Below are the code and all the weights of a small trained network. Each question names an input and a class and asks about switching units off, where a switched-off unit gives its printed mean instead of its output.

import numpy as np


def w(rows, s, z=0):
    codes = np.array(rows[::2]) - 128.0
    scale = np.full(codes.shape[1], s)
    scale[-1] = z or s
    return codes * scale


def norm(h):
    return h / np.sqrt((h * h).mean(-1, keepdims=True) + 1e-5)


def f(y):
    return np.maximum(y, 0)


def log_softmax(a):
    a = a - a.max(-1, keepdims=True)
    return a - np.log(np.exp(a).sum(-1, keepdims=True))


def net(x, mask):
    res = np.array(x, float).reshape(1, 7) / 4 @ E
    u = 0
    for l in range(2):
        y = f(norm(res) @ A[l][:, :-1].T + A[l][:, -1])
        res = res + np.where(mask[u : u + 9], y, B[l][:, -1]) @ B[l][:, :-1]
        u += 9
    return log_softmax(norm(res)[-1] @ U[:, :-1].T + U[:, -1])


A, B = {}, {}
E = w([
[125,126,128],'x0',
[136,135,128],'x1',
[87,91,124],'x2',
[2,229,215],'x3',
[87,93,125],'x4',
[180,28,220],'x5',
[114,115,126],'x6',
],0.0071)
A[0] = w([
[189,55,30,254],'0.n1',
[75,130,119,128],'0.n2',
[188,67,111,17],'0.n3',
[99,159,183,140],'0.n4',
[154,105,86,112],'0.n5',
[159,75,243,160],'0.n6',
[167,94,79,86],'0.n7',
[168,65,246,159],'0.n8',
[144,116,155,111],'0.n9',
],0.013,0.0052)
B[0] = w([
[253,99,46,254],'0.n1',
[188,226,129,158],'0.n2',
[161,24,161,165],'0.n3',
[111,254,124,178],'0.n4',
[71,153,149,160],'0.n5',
[183,150,184,215],'0.n6',
[41,99,152,167],'0.n7',
[124,113,207,222],'0.n8',
[112,101,120,144],'0.n9',
],0.021,0.01)
A[1] = w([
[73,175,179,177],'1.n1',
[112,110,127,131],'1.n2',
[41,152,66,2],'1.n3',
[144,193,54,220],'1.n4',
[77,149,91,26],'1.n5',
[95,109,3,13],'1.n6',
[164,142,54,183],'1.n7',
[95,114,37,7],'1.n8',
[82,196,120,137],'1.n9',
],0.023,0.0028)
B[1] = w([
[5,177,167,223],'1.n1',
[147,129,127,128],'1.n2',
[81,35,48,150],'1.n3',
[158,112,42,248],'1.n4',
[105,54,100,145],'1.n5',
[113,255,89,175],'1.n6',
[75,165,205,225],'1.n7',
[152,204,74,153],'1.n8',
[182,33,150,211],'1.n9',
],0.037,0.011)
U = w([
[167,212,61,246],'0',
[46,79,76,184],'1',
[231,101,201,102],'2',
[50,155,250,2],'3',
],0.021,0.00075)

Each question gives the input, the list of numbers given to net, and the class t.
The units are the neurons (one row each of A and B). Each row of codes is followed by its name. A weight is (code - 128) times the scale printed after its matrix; where a second scale follows, it is the last column's (A, B and U).
mask holds one flag per neuron, layer by layer. A switched-off neuron (its flag False) gives its mean, the last column of its row in B, instead of its output. The means were averaged over made-up inputs and are rounded, as every weight is.
A unit's drop is (log p(t) with every unit on - log p(t) with that unit switched off) / (log p(t) with every unit on - log p(t) with every unit switched off).
top k neurons: the k neurons with the biggest drops, biggest first
top k neurons in layer l: the k neurons of layer l with the biggest drops, biggest first
drop of u: that unit's drop, to one decimal
input [0,-2,0,8,-6,0,-8], class 1: top neuron : 0.n1
input [-1,1,-1,6,-6,-2,3], class 1: top 2 neurons in layer 0 : 0.n1, 0.n8
input [-3,-8,-2,7,-5,0,7], class 1: top 3 neurons : 0.n1, 0.n8, 0.n6
input [7,3,7,4,-2,-1,-5], class 1: top 3 neurons : 0.n1, 0.n8, 0.n6
input [-2,3,-8,6,3,0,-6], class 1: top 2 neurons in layer 1 : 1.n7, 1.n4
input [-2,-2,7,-7,-4,2,4], class 2: top 2 neurons in layer 1 : 1.n1, 1.n4
input [5,-7,2,0,-6,4,-3], class 2: top 2 neurons : 1.n1, 1.n7
input [-7,-1,3,2,5,-2,-5], class 1: top 3 neurons : 0.n1, 0.n8, 1.n4
input [-3,2,4,4,6,-3,6], class 1: top 2 neurons in layer 0 : 0.n1, 0.n8
input [-2,5,2,5,-7,-8,-3], class 1: drop of 0.n1 : 1.3
input [-8,-5,6,-4,-6,1,1], class 2: drop of 1.n1 : 0.2
input [0,4,8,-2,-3,3,-7], class 2: drop of 0.n9 : 0.0
